(in the rows, 128 means zero)
Facts:
bebra -δ-> a; bikidun -δ-> b; bitrek -δ-> c
brabras -δ-> a; bretre -δ-> b; briskudi -δ-> a
brobros -δ-> a; broper -δ-> b; buskin -δ-> d
buva -δ-> b; delu -δ-> a; didris -δ-> d
dobror -δ-> c; drimum -δ-> b; dritro -δ-> b
droklar -δ-> a; feban -δ-> c; febron -δ-> c
fligan -δ-> b; gafu -δ-> c; gagrar -δ-> a
gebra -δ-> b; gebu -δ-> a; grasusos -δ-> a
grilal -δ-> a; guvok -δ-> d; kigel -δ-> b
klebros -δ-> c; klegrik -δ-> c; kluba -δ-> a
lutror -δ-> d; miflak -δ-> b; miklom -δ-> a
milak -δ-> c; mozur -δ-> c; nirer -δ-> a
pidribi -δ-> a; puza -δ-> a; remik -δ-> a
sabur -δ-> c; sanik -δ-> b; sasin -δ-> a
satel -δ-> d; sedra -δ-> b; sipe -δ-> b
skobro -δ-> b; skupe -δ-> a; sobos -δ-> b
stazufo -δ-> a; stefel -δ-> b; stuvin -δ-> a
suska -δ-> a; tadar -δ-> a; takos -δ-> a
taplabrim -δ-> c; tiken -δ-> a; trafoplum -δ-> b
traske -δ-> a; trinel -δ-> d; trirur -δ-> a
vodadrim -δ-> d; zenu -δ-> b; ziplo -δ-> a
zoras -δ-> c; bebra -π-> plimu; bikidun -π-> briskudi
brabras -π-> droski; brapli -π-> bikidun; brapli -π-> tadar
bretre -π-> grilal; bripleli -π-> taplabrim; briskudi -π-> dritro
brobros -π-> taplabrim; brokim -π-> dritro; broper -π-> briskudi
brusam -π-> sedra; bruskas -π-> sobos; bruvuzis -π-> stefel
buva -π-> nirer; delu -π-> zilil; destu -π-> brusam
didris -π-> suska; drimum -π-> miflak; droklar -π-> grasusos
droski -π-> suska; feban -π-> lutror; febron -π-> lutror
fifli -π-> skupe; fifli -π-> dritro; fifli -π-> tadar
fifli -π-> rafanu; fligan -π-> drarer; gafu -π-> grilal
gafu -π-> ziplo; gagrar -π-> feban; gebra -π-> briskudi
gebra -π-> tadar; gebu -π-> stefel; gebu -π-> sabur
gedulil -π-> tadar; grasusos -π-> puza; grasusos -π-> bruskas
grilal -π-> bripleli; grilal -π-> milak; gristu -π-> kigel
guvok -π-> zaflin; guvok -π-> miklom; guvok -π-> delu
kledrel -π-> ziplo; klegrik -π-> gristu; matre -π-> stazufo
miklom -π-> klebros; mozur -π-> bikidun; nema -π-> davul
nema -π-> delu; nema -π-> sedra; nirer -π-> fifli
nizim -π-> gristu; pidribi -π-> lutror; plozapu -π-> matre
plozapu -π-> tadar; puza -π-> vodadrim; rafanu -π-> skupe
rafanu -π-> milak; remik -π-> puza; remik -π-> destu
sabrur -π-> skupe; sabrur -π-> brokim; sabrur -π-> trirur
sanik -π-> zoras; sanik -π-> bruskas; sasin -π-> miflak
satel -π-> drarer; satom -π-> bruskas; satom -π-> lutror
sipe -π-> drarer; sipe -π-> fifli; soplos -π-> fifli
stazufo -π-> skupe; stazufo -π-> milak; stefel -π-> soplos
stefel -π-> stuvin; stuvin -π-> doran; stuvin -π-> tadar
tadar -π-> dritro; takos -π-> kigel; taplabrim -π-> skupe
tiken -π-> fifli; traske -π-> briskudi; trinel -π-> dobror
trirur -π-> stefel; trirur -π-> suska; vesku -π-> plozapu
zaflin -π-> vodadrim; zaflin -π-> davul; zenu -π-> skobro
ziplo -π-> feban; ziplo -π-> sedra; zoras -π-> feban
zufle -π-> plimu; zufle -π-> rafanu

Known rows:
[128 120 181 170 126 133 113 143 117 134 160  92 110 115 114 120 178 133
 152 134 107 158  73 160 115 154 143  84 127 128 143 131 109 192  92 147
 109  98 160  95 123 124 137 112 127 183 122  85 148 172 115 129 146]: rafanu
[102 118 174 123 120  78 153 119 146 129 120 140  94  83  86 168 167  83
 120 150 150 161  84 158 103 127  67 147 164 115 170 164 178 160 131 131
  98 113 152 114 123 125 123 106 136 136 105  78  55 188 111  96 129]: milak
[133 111 144 151 121 128 125 115 111 120 149 112 121 105 128 130 168 136
 139 140  99 147  86 148 117 139 128 101 119 129 138 136 115 157 121 135
 119 105 148 117 114 127 101 115 122 147 117 101 163 150 120 136 133]: sabrur
[137 115 106 137 105 178 137  77 106 134 139 130  86 105 127 125 190 149
 140 130 111 149 126 130  93 125 123 124 111 118 142 139 122 139 139 133
 122 136 120 121 112 116 103  99  91 126 131 112 195 114 141 118 131]: brokim
[157 161 116 173 137 199 166 102 146 154 130 145 116  63 134 169 140 100
 132 129  82  99  79 111 178 163  76  80 123 120 115 147  86 111 105 160
 120 125  90 121 134  96 160 128 111 162 133 182 199 128 118 112 150]: sipe
[189 119 107 105 125 145 124 154 153 152 124  97 134 132 137 114 145 130
 147 112  86 125 100 103 117 132 105 188 117  93 103 138 105 109 132  87
 144 140 167 181 134 147 115  51 147 113 153  97  98 111 102 158 148]: pidribi
[137 124 141 141 126 109 145 123 119 126 133 126 102  85 124 130 140 140
 138 124  92 125 122 149 111 141  90 115 139 115 135 111  94 144 129 139
 137 117 128 108 103 146  99 113 118 137 115 140 152 113 150 134 123]: kledrel
[109  93 139 101 117 104 148  81 127 101 164 142  92  79 112 194 160 137
 122 122 141 162  99 142 138 124  72 156 179 103 158 164 139 145 167 123
 114 145 134 119 135 133 104 105 138 134  98 146 124 143 136 119 133]: mozur
[147  78 105 152 125 178 143  95 105  83 134 199  52 111 125 132 189 127
 137 141  93 171 133  60 145 175 100 113 144 133 108 127 114  97 148 163
 104 170  89 148 172  99 115 150  99 149 114 208 236 106 163 130 172]: bikidun
[173  65  74 105 128 156 159  98 127 114 120 127  74 152 123 121 179 125
 155 118  84 151 138  94 141 142 132 202 143 129 132 121 165 107 156 136
 138 120 154 141 145 128 107  62 122 120 118 167 192 107 144 170 186]: traske
[124 140 148 133 117  94 148 134 131 153  96 148 106  91 130 123 168  87
 117 151 106 117 137 129  79 126 108 114 117 118 149 143 151 126 120 142
 113 100 119 129  99 131  89 117 118 106 122  85 131 157 103 109 116]: doran
[137 158  95  51  89 148 152  58 132 136 141  87 144 143 154 138 174 132
 151  85  61 104 103 126  93 120 120 177 103  98 146 139 104 113  86 130
 117 136 181 125  91 122  93  71 118  73 120 113 139  61 105 140 169]: stuvin
[128 143 121 115 164 149 131  65 125  89 173 159 169  77 142 163 142 117
 126 124  77  96  62 108 145 165  80  66 104 121 113 155  70  75  84 145
 114 133 118 153 116 103  93 165 106 138 122 148 182 120 120 131 142]: stefel
[140 123 158 126 139 135 107 145 132 139 142 112  84  99 184 159 130 145
  99 132  85 123 132 110 133 135 138 131 129 103 126 154  99 151 148 100
 106 137 135 109 137 152  83  91 146 121 120 127 168 137  99 112 132]: bruskas
[103 127 151 120 129  77 170 109 142 132 120 157  93  69  96 177 157  71
 101 148 143 143 108 142 101 119  58 148 165 114 167 169 180 134 143 120
 106 128 125 126 117 134 103 108 141 112 105  96  75 176 106  97 121]: klebros
[157 124 110  78 131 127 153 116 143 134 122 105 112 134 142 137 143 112
 147 102  62 114 116 118 135 140 121 179 135 110 136 122 140 115 118 136
 138 108 163 134 119 141 109  67 137 114 116 153 148 106 121 155 168]: miklom
[135  91 100 122 173 103 112  84 113  68 176 133 185  93 135 134 150 142
 124 134 104 111  88 131 124 147 117  92 113 141 133 149 115  96 140 118
 132  86 142 159  94 140  52 134 118 134 106 115 185 158 130 157 119]: droski
[ 83 144 179 108 143  97 150 165  87 175  72 158 100  95 174 140 128  99
  90 162  94 114 134 110  97  87 116 181 130 198 146 172 141 116 123 145
 123 102 143 119 132 116 100 132 110 118 136  81 153 165 122 109 134]: vodadrim
[146 116 147  61 152 133 146 126 156 147 137  99  90 146 183 154 115 116
 111 104  34 105 120  91 147 135 138 203 131 113 140 122 133 121 125 119
 106 118 166  94 136 156  97  66 143  90 110 162 161  98  95 124 186]: puza
[145  88 121 153 134 174 145  97 116  92 139 197  64 107 126 143 180 116
 135 141  95 155 120  69 140 171  93 104 139 130 112 126 100  97 137 161
 108 161  91 141 161 101 110 146 108 154 119 191 224 114 152 129 162]: broper

Rows:
No name comes twice in this set of rows, the named rows included.
[120 117 166 117 138 113 130 126 131 138 143 123  78  93 167 160 124 134
 106 123  71 119 137 127 123 139 124 128 133 122 140 131 112 144 131 130
 112 122 126  91 117 152  80 106 127 120 109 149 187 128 118 100 142]  zaflin
[156 105 154 128 105 114 125 153 144 127 156 123 130  59  84 151 134 157
 135 129 172 169  85 138 109 122   8 175 157  75 107 150  69 146 175  53
 146 183 136 182 137 157 113  76 150 151 154  78  43 129 134 127 101]  feban
[159 133 111 101 132 115 173 130 155 153  77 118 110 130 126 115 159  69
 132 135  70 109 117 113  98 129 110 189 126 121 150 140 177 101 106 138
 125  92 158 146 110 133 118  71 132  93 128 101 109 132  99 131 163]  kluba
[161 113 125  98 126 104 186 137 152 137 111  94 110 109  97  89 113 122
 176  89  52 132 119 156 106 140  37 209 146 122 139  67  93  98 117 136
 167 114 156 133  94 172 115  72 116 123 129 136 107  44 186 165 156]  ziplo
[161 102  90  74 176  96 163 113 143 114 113 130 174 125 114 111 157  70
 136 142  72  97  93 109 104 137 114 169 115 135 146 148 198  65 116 126
 131  75 172 180  96 128  86  93 123  93 124  82 120 155  99 148 153]  suska
[155 113 152 110 126 128 137 134 138 132 149  72 128 173  98 108 175 119
 174 112  68 147  60 146 128 154 144 156 126 129 143 114 132 169  79 148
 112  93 206 107 133 128 141  73 144 156 115  85 107 134 108 161 190]  stazufo
[119 156 167 149 141 120 184 122 150 135  90 186  88  75  96 116 140  59
 131 146  68 120 118 108  91 165  35 102 130 129 134 106 114  75  88 173
 106 129  88 129 113 119 111 160 106 131 128 133 129 101 134 103 143]  sedra
[117 144 128 112  88  57 138  86 128 100 129 152  96  86 127 210 168 133
 129 104 150 144 113 161 154 118  77 132 196  90 145 188 122 167 137 143
 135 145 132 128 130 136 112 111 158 135  88 143  90 147 123 144 120]  klegrik
[146 122 130 122 130 116 158 139 152 155 100 100 121 146  98 100 176  67
 157 139  81 136  87 124  99 144 127 164 124 132 149 131 186 132  85 150
 115  77 186 133 126 117 141  76 134 124 134  65  95 161  99 135 177]  skupe
[137 155 119 153  91  83 129 116 122 126 108 143 100 107 160 157 179 132
 128 110 112 116 147 140 137 132 130 102 158 107 123 151 106 159 118 157
 143 115 120 131 122 148  99 121 141 135 100 141 164 129 124 158 121]  nizim
[ 88 142 159 115 135  94 154 159  86 166  66 158 118  93 150 123 149 100
 113 157 107 123 126 119  90  88 111 166 133 198 139 170 141 112 119 152
 142  98 142 139 129 116 109 142 106 126 142  63 153 168 133 133 131]  buskin
[107  97 189 129 123  97 121 112 130 108 193  98 108  99  85 180 170 129
 147 138 143 193  40 172 139 145 101 123 179 117 161 144 132 208 119 122
  99 126 167  89 143 119 142 105 151 182 100  82  81 183 120 122 151]  taplabrim
[142 151 105 179  94 240 143  70 119 190 152  77 119  75 124 147 190 141
 153 124 115 131  84 166 134 122 127 106  82 123 149 154 101 180 112 140
 126 121 128  89  97  97 159  79  90 154 139 108 198 149 121 111 140]  fifli

Now the same nodes, written a new way:
Known rows:
[137 142 126 109 130 111 121 121 132 144 132 124 113 109 132 137 107 130
 117 123 130 121 117 126 126 118 130 125 119 118]: zaflin
[135  82 112 114 129 115 129 155 139 109 144 119 127 103 139 148 135 141
 113 123 110 119 115 114 168 146 113 120 145 135]: nirer
[139  71 107 122 141 118 127 138 144 112 119 132 108  98 143 125 111 131
 100 128 119 122 121 108 138 162 135 119 147 155]: fifli
[136  99 113 116 130 115 130 146 134 116 133 133 131 114 142 138 128 139
 114 126 117 129 114 112 157 144 116 127 138 132]: tiken
[130 128 134 126 132 112 136 108 135 134 142 136 110 132 133 126 124 119
 112 126 129  81 130 130 114 131 119 128 131 125]: bretre
[140 116 138 116 137 110 143 134 131 138 126 121 144 144 131 134 130 115
 115 129 131 125 128 121 129 144 118 137 106 124]: grilal
[134 129 133 122 106 109 130  98 125 120 100 176 112 126 141 118 141 131
 111 121 128  37 122 129 134 133 109 118 145 131]: stefel
[144 131 122 129 111 112 133 110 123 127  99 172 140 118 144  96 138 128
 120 138 128 110 103 109 129 126 131 138 131 135]: stuvin
[140 141 122 131 112 126 134 142 108 134 133 157 110 130 142 139 112 131
 116 120 137 171 115 123 107 125 121 133 143 133]: doran
[134 104 121 119 131 118 135 134 143 112 130 122 143 133 143 142 107 117
 121 125 138 112 124 110 141 116 128 124 132 112]: traske
[140 135 126 127 115 127 135 136 113 129 144 149 111 133 140 149 112 129
 113 117 136 172 119 125 111 127 120 128 140 129]: pluzestes
[136 127 128 148 146 106 135 106 110 131 140 122 134 136 127 138 194 118
 138 123 121 146 124 103 147 115 109 131 109 124]: ziplo
[137 131 126 124 116 127 133 152 111 124 146 151 108 125 141 151 113 136
 118 115 133 170 119 125 118 128 118 126 150 126]: drarer
[132 143 128 133 110 118 136  94 146 106 151 108 123 103 129 121 172 122
 112 117 133 159 119 120 110 136 118  97 113 128]: febron
[138 124 125 125 114 123 137 160 112 124 143 148 133 138 144 147 100 130
 121 128 133 178 115 122 124 127 106 138 140 125]: kluba
[129 130 137 123 127 112 134 119 137 130 146 155 109 129 140 126 121 119
 113 123 128  78 127 129 113 128 114 124 135 122]: drimum
[125  98 130 124 137 118 130 109 154 115 145 116 119 130 150 146  87 107
 118 122 144  65 140 115 116 114 136 115 149 105]: bikidun
[137 123 150 120 125 124 131  93 134 112 150 119 123 109 127 134 147 122
 116 126 138 124 120 118 122 133 126  98 126 114]: mozur
[139 130 125 127 135 113 129 108 118 139 137 126 115 119 128 141 153 126
 121 119 131 117 123 116 133 121 128 118 124 124]: nema
[132 131 148 128 107 132 147 139 120 132 179 195 109 122 148 146 150 122
 111 123 130 139 122 136 105 127 116 151 165 119]: kigel

Rows:
No name comes twice in this set of rows, the named rows included.
[130 161 113 141  92 139 131 127 136 125 172  91 119 133 152 133 138 130
 113 109 135 209 122 118 108 127 105 133 125 146]  lutror
[137 128 159 116 112 135 156 115 134 138 181 177 131  91 141 136 247 118
 107 117 124 108 126 140 129 131 149 146 150 115]  gristu
[140 139 124 119  97 111 134 107 121 110  71 157 143 147 143 133 137 132
 116 118 136  61 122 125 155 131 101 114 128 124]  trirur
[135  99 110 119 127 116 126 129 135 112 129 135 110  99 135 144 145 144
 109 117 116 106 123 119 153 148 122 109 149 142]  soplos
[141 112 128 116 138 116 141 134 142 133 109 111 117 137 130 131 123 115
  97 124 132 138 131 127 117 163 124 126 115 143]  rafanu
[133 135 130 145 123 113 136  84 138 111 153  96 119 108 122 126 200 121
 120 119 132 156 119 111 118 132 114  99 106 130]  zoras
[140 127 149 126 129 118 134  92 122 120 145 119 117 113 118 129 172 121
 116 124 135 127 124 118 123 139 116 107 116 122]  gafu
[138 103 120 128 131 122 129 119 143 120 118 133 119 114 147 124 106 119
 114 126 136 116 121 104 116 131 140 121 144 135]  brokim
[139 140 124 120  98 113 135  91 125 115  77 152 124 137 138 141 147 129
 111 108 140  71 126 130 143 127 116 103 132 125]  droski
[133 129 125 133 124 108 140 120 139 123 133 114 143 129 136 131 159 121
 122 121 124 152 120 111 137 122 113 131 113 127]  gagrar

The same nodes again, as new rows of numbers:
Known rows:
[123 132  97 127 140 121 106  85 139  68 149 155 158]: fligan
[115 169 152 150 127 134 113 129 132 102 132 175 138]: guvok
[161  82  57 127 121 154 103 214 127 102 126 101 110]: tadar
[141 101 119 125 128 151 115 162 150 114 132 125 138]: plozapu
[119 148  97 135 131 125 116  82 131  92 161 154 162]: sedra
[117 141 142 146 127 102 107 102 133 111 144 140 150]: nema
[109 143 150 144 141  77 101 111 130 102 145 147 153]: gristu
[139 155 138 112 136 121 126  89 104 108 136 119 123]: brobros
[142 133 174 130 143 127 144  90 130 106 146 131 137]: bripleli
[127 152 123 158  95 155 114  71 146 135 130 130 154]: satom
[122 135 102 118 139 125 116  95 135  88 158 156 158]: drimum
[117 139 107 118 141 121 114  94 133  85 160 155 160]: miflak
[124 157 123 113 129 109 102 107 105 111 134 127 134]: sasin
[140 185 132 137 152  82 106 109 153 129 143 144 145]: dobror
[118 169 150 144 127 142 117 130 134 107 129 172 137]: trinel
[137 185 136 138 153  77 106 104 155 130 144 145 145]: klebros
[121 147  98 122 139 125 114  94 131  88 159 155 160]: sobos
[122 128 151  85 140 148 107 119 150 129 126 134 152]: bruvuzis
[141 125 162 118 142 138 133 106 142 104 137 130 137]: sabrur
[132 117  82 128 142 127  95  73 151  18 128 154 148]: sipe

Rows:
No name comes twice in this set of rows, the named rows included.
[179 166 179 129 168 105 163  77 152 105 149 129 119]  taplabrim
[128 132  89 121 136 133 109  86 145  65 143 152 156]  buva
[132 134  91 134 121 108 105 173 106 128 147 116 126]  traske
[140 130 102 124 131 112  77  71 135  17  87 126 118]  nirer
[132 101  53 153 126 131 117 195 131 109 178 139 150]  bikidun
[145 153 157 113 138 116 137  85 100 108 146 118 120]  grilal
[169  68 120 145 142 147 115 122 170  10 100 116 113]  fifli
[139 123  94  92 129 152 100 155 124 118 122 114 124]  stuvin
[125 121 102  49 151 185 101 110 157  97 130 153 166]  stefel

